Below are the code and all the weights of a small trained network. Each question names an input and a class and asks about switching units off, where a switched-off unit gives its printed mean instead of its output.

import numpy as np


def w(rows, s, z=0):
    codes = np.array(rows[::2]) - 128.0
    scale = np.full(codes.shape[1], s)
    scale[-1] = z or s
    return codes * scale


def f(y):
    return y / 2 * (1 + np.tanh(0.7978845608 * (y + 0.044715 * y**3)))


def log_softmax(a):
    a = a - a.max(-1, keepdims=True)
    return a - np.log(np.exp(a).sum(-1, keepdims=True))


def net(x, mask):
    res = np.array(x, float).reshape(1, 4) / 4 @ E
    y = f(res @ A[0][:, :-1].T + A[0][:, -1])
    res = res + np.where(mask, y, B[0][:, -1]) @ B[0][:, :-1]
    return log_softmax(res[-1] @ U[:, :-1].T + U[:, -1])


A, B = {}, {}
E = w([
[64,67,176,73,154,58,20,194,123,179],'x0',
[194,97,202,219,128,13,109,59,98,29],'x1',
[80,115,234,34,122,168,131,52,183,48],'x2',
[25,162,198,174,255,161,170,48,76,237],'x3',
],0.0069)
A[0] = w([
[77,142,239,52,138,172,118,63,192,85,71],'neuron 1',
[172,189,94,192,149,194,242,91,103,75,134],'neuron 2',
[92,54,170,151,166,14,21,133,111,137,86],'neuron 3',
[29,235,193,168,230,91,153,21,69,253,23],'neuron 4',
[148,138,47,208,159,107,157,178,18,161,45],'neuron 5',
[63,57,160,73,189,58,1,215,116,193,87],'neuron 6',
[208,144,195,245,156,5,136,41,68,50,32],'neuron 7',
[135,119,58,198,169,65,114,233,77,166,34],'neuron 8',
[154,116,63,206,133,108,109,152,25,197,2],'neuron 9',
[97,179,78,54,174,194,145,193,161,196,36],'neuron 10',
],0.0058,0.0025)
B[0] = w([
[96,48,163,31,144,153,69,66,69,60,198],'neuron 1',
[193,58,49,135,149,190,147,23,182,150,204],'neuron 2',
[94,155,34,141,55,213,138,119,175,205,202],'neuron 3',
[231,193,40,23,143,10,25,206,225,79,248],'neuron 4',
[165,41,179,61,149,154,46,42,56,83,191],'neuron 5',
[191,62,47,219,182,187,185,3,202,191,219],'neuron 6',
[39,242,88,137,28,231,88,182,66,222,254],'neuron 7',
[139,42,164,35,190,130,63,69,29,23,190],'neuron 8',
[97,73,202,27,135,146,108,75,15,63,179],'neuron 9',
[80,203,126,33,66,213,45,173,88,201,185],'neuron 10',
],0.0058,0.0083)
U = w([
[177,93,48,203,165,190,169,30,208,170,254],'0',
[44,253,136,119,42,206,96,198,57,211,53],'1',
[99,45,223,68,184,100,106,70,36,8,48],'2',
[242,175,67,96,105,4,76,221,207,42,194],'3',
[103,130,165,236,158,79,205,188,158,155,119],'4',
],0.0062,0.0025)

Each question gives the input, the list of numbers given to net, and the class t.
The units are the neurons (one row each of A and B). Each row of codes is followed by its name. A weight is (code - 128) times the scale printed after its matrix; where a second scale follows, it is the last column's (A, B and U).
mask holds one flag per neuron, in row order. A switched-off neuron (its flag False) gives its mean, the last column of its row in B, instead of its output. The means were averaged over made-up inputs and are rounded, as every weight is.
A unit's drop is (log p(t) with every unit on - log p(t) with that unit switched off) / (log p(t) with every unit on - log p(t) with every unit switched off).
The circuit of an input: a set's keep is (log p(t) with only the set's units on - log p(t) with every unit switched off) / (log p(t) with every unit on - log p(t) with every unit switched off). Starting from all 10 units, units are removed one at a time, each time the one whose removal leaves the highest keep (on an exact tie, the one counted first), for as long as the keep stays at least 0.8.
units of the circuit, in order: the units of the circuit, biggest drop first
k most important neurons: the k neurons with the biggest drops, biggest first
drop when u is switched off: that unit's drop, to one decimal
input [7,7,-4,6], class 0: units of the circuit, in order -> (neuron 6)
input [-5,5,-7,8], class 3: 2 most important neurons -> (neuron 4; neuron 1)
input [6,2,6,-3], class 0: units of the circuit, in order -> (neuron 6; neuron 3)
input [4,7,6,-7], class 1: 3 most important neurons -> (neuron 7; neuron 4; neuron 3)
input [2,2,-4,-4], class 2: 2 most important neurons -> (neuron 4; neuron 8)
input [0,0,8,-7], class 2: 2 most important neurons -> (neuron 4; neuron 1)
input [1,8,8,5], class 1: 2 most important neurons -> (neuron 7; neuron 3)
input [-2,-2,-1,-2], class 4: 3 most important neurons -> (neuron 4; neuron 7; neuron 6)
input [-5,1,1,6], class 3: 2 most important neurons -> (neuron 4; neuron 6)
input [0,7,0,8], class 3: 2 most important neurons -> (neuron 4; neuron 10)
input [1,-6,-1,7], class 3: 3 most important neurons -> (neuron 4; neuron 7; neuron 3)
input [-6,7,-2,1], class 1: 2 most important neurons -> (neuron 7; neuron 6)
input [-6,5,-2,8], class 3: 3 most important neurons -> (neuron 4; neuron 6; neuron 3)
input [-1,-2,6,0], class 2: units of the circuit, in order -> (neuron 1)
input [-6,-6,-7,1], class 2: units of the circuit, in order -> (neuron 5; neuron 9; neuron 8)
input [-2,7,6,7], class 1: drop when neuron 8 is switched off -> 0.1
input [8,2,-6,2], class 0: drop when neuron 6 is switched off -> 1.9
input [-6,3,5,-6], class 0: drop when neuron 2 is switched off -> 0.7
